Here is a tiny trained network, its code and every weight. The questions are about switching its units off for an input and a class, where a switched-off unit gives its printed mean instead of its output.

import numpy as np


def w(rows, s, z=0):
    codes = np.array(rows[::2]) - 128.0
    scale = np.full(codes.shape[1], s)
    scale[-1] = z or s
    return codes * scale


def f(y):
    return y / 2 * (1 + np.tanh(0.7978845608 * (y + 0.044715 * y**3)))


def log_softmax(a):
    a = a - a.max(-1, keepdims=True)
    return a - np.log(np.exp(a).sum(-1, keepdims=True))


def net(x, mask):
    res = np.array(x, float).reshape(1, 8) / 4 @ E
    y = f(res @ A[0][:, :-1].T + A[0][:, -1])
    res = res + np.where(mask, y, B[0][:, -1]) @ B[0][:, :-1]
    return log_softmax(res[-1] @ U[:, :-1].T + U[:, -1])


A, B = {}, {}
E = w([
[117,38,5,145,104,136,95,116,100],'x0',
[140,135,116,123,145,144,127,113,129],'x1',
[140,127,122,126,149,139,131,112,134],'x2',
[137,132,124,125,136,143,122,127,125],'x3',
[121,124,135,132,118,122,126,144,126],'x4',
[237,113,102,38,64,132,126,129,181],'x5',
[93,115,119,55,193,57,59,155,120],'x6',
[131,129,120,128,137,129,133,125,136],'x7',
],0.015)
A[0] = w([
[79,186,170,140,164,120,141,93,124,166],'neuron 0',
[139,126,107,215,113,160,151,119,150,180],'neuron 1',
[146,117,85,102,70,116,97,106,106,108],'neuron 2',
[101,138,132,121,93,158,124,108,124,198],'neuron 3',
[89,88,112,78,191,77,74,138,107,101],'neuron 4',
[119,180,142,130,135,124,159,139,116,63],'neuron 5',
[102,118,147,2,199,68,69,144,126,111],'neuron 6',
[127,59,146,167,124,155,155,149,127,155],'neuron 7',
[60,98,135,124,188,140,134,138,127,153],'neuron 8',
[90,145,174,136,145,125,143,107,139,150],'neuron 9',
[28,146,94,236,149,140,105,76,55,115],'neuron 10',
[89,208,226,188,199,132,124,131,106,252],'neuron 11',
[153,229,229,61,109,113,138,104,140,146],'neuron 12',
[182,159,170,107,107,155,168,146,137,155],'neuron 13',
[129,105,113,119,98,103,140,79,129,184],'neuron 14',
],0.015,0.0045)
B[0] = w([
[105,95,74,76,60,134,127,156,126,196],'neuron 0',
[138,110,125,106,171,169,223,155,103,176],'neuron 1',
[117,123,114,99,78,128,158,105,93,165],'neuron 2',
[115,134,131,141,123,106,178,122,116,143],'neuron 3',
[120,127,100,147,157,97,31,98,162,193],'neuron 4',
[166,137,110,128,95,88,109,144,125,159],'neuron 5',
[83,127,159,5,205,121,111,144,88,215],'neuron 6',
[157,150,153,111,124,126,171,147,75,150],'neuron 7',
[145,123,113,164,144,89,75,112,101,174],'neuron 8',
[154,124,96,113,131,113,151,82,123,173],'neuron 9',
[132,131,155,182,234,137,155,173,68,221],'neuron 10',
[142,114,82,47,23,150,138,75,86,254],'neuron 11',
[115,141,202,152,216,146,152,161,155,237],'neuron 12',
[108,137,155,165,94,118,162,135,165,190],'neuron 13',
[147,145,119,93,111,147,130,121,136,148],'neuron 14',
],0.02,0.032)
U = w([
[166,104,63,135,2,155,180,63,118,202],'0',
[80,131,176,119,211,115,134,163,101,234],'1',
[87,95,65,43,72,84,61,42,112,101],'2',
[102,102,68,221,188,44,8,101,120,3],'3',
[118,186,218,187,78,143,169,132,236,33],'4',
],0.0085,0.0036)

Each question gives the input, the list of numbers given to net, and the class t.
The units are the neurons (one row each of A and B). Each row of codes is followed by its name. A weight is (code - 128) times the scale printed after its matrix; where a second scale follows, it is the last column's (A, B and U).
mask holds one flag per neuron, in row order. A switched-off neuron (its flag False) gives its mean, the last column of its row in B, instead of its output. The means were averaged over made-up inputs and are rounded, as every weight is.
A unit's drop is (log p(t) with every unit on - log p(t) with that unit switched off) / (log p(t) with every unit on - log p(t) with every unit switched off).
The circuit of an input: a set's keep is (log p(t) with only the set's units on - log p(t) with every unit switched off) / (log p(t) with every unit on - log p(t) with every unit switched off). Starting from the 12 units with the biggest drops (on a tie, the unit counted first), units are removed one at a time, each time the one whose removal leaves the highest keep (on an exact tie, the one counted first), for as long as the keep stays at least 0.8.
circuit, biggest first: the units of the circuit, biggest drop first
most important unit: the unit with the biggest drop
k most important neurons: the k neurons with the biggest drops, biggest first
drop when u is switched off: that unit's drop, to one decimal
input [1,6,-3,-2,5,-4,6,-1], class 3: circuit, biggest first => neuron 4
input [2,6,3,-4,5,0,4,-7], class 3: circuit, biggest first => neuron 11; neuron 4; neuron 12
input [3,6,2,8,8,6,-2,-3], class 0: 2 most important neurons => neuron 12; neuron 6
input [5,4,-7,-7,-1,0,7,7], class 3: 3 most important neurons => neuron 11; neuron 4; neuron 0
input [2,5,0,-7,7,2,-3,-6], class 0: 2 most important neurons => neuron 12; neuron 10
input [6,7,-2,-5,-4,0,4,5], class 3: 2 most important neurons => neuron 11; neuron 4
input [-1,-8,4,-3,-4,4,-2,-3], class 4: 2 most important neurons => neuron 11; neuron 6
input [2,3,-1,-2,7,-1,1,1], class 3: 4 most important neurons => neuron 11; neuron 12; neuron 6; neuron 1
input [-6,-4,3,2,5,-1,-1,-5], class 0: 2 most important neurons => neuron 11; neuron 6
input [3,-8,1,8,3,2,5,-5], class 2: 3 most important neurons => neuron 12; neuron 10; neuron 6
input [-3,-4,3,4,7,0,-1,-8], class 0: 2 most important neurons => neuron 6; neuron 10
input [-6,-8,1,4,-2,1,-6,-2], class 4: 2 most important neurons => neuron 12; neuron 13
input [-8,-3,0,-4,-2,-1,5,-2], class 2: drop when neuron 11 is switched off => 1.3
input [-6,0,-6,-4,8,-3,2,-2], class 2: most important unit => neuron 11
input [-6,8,8,1,-1,-6,-3,-2], class 0: drop when neuron 7 is switched off => 0.0
input [-3,-7,0,-3,-8,2,-3,5], class 4: drop when neuron 6 is switched off => 0.2
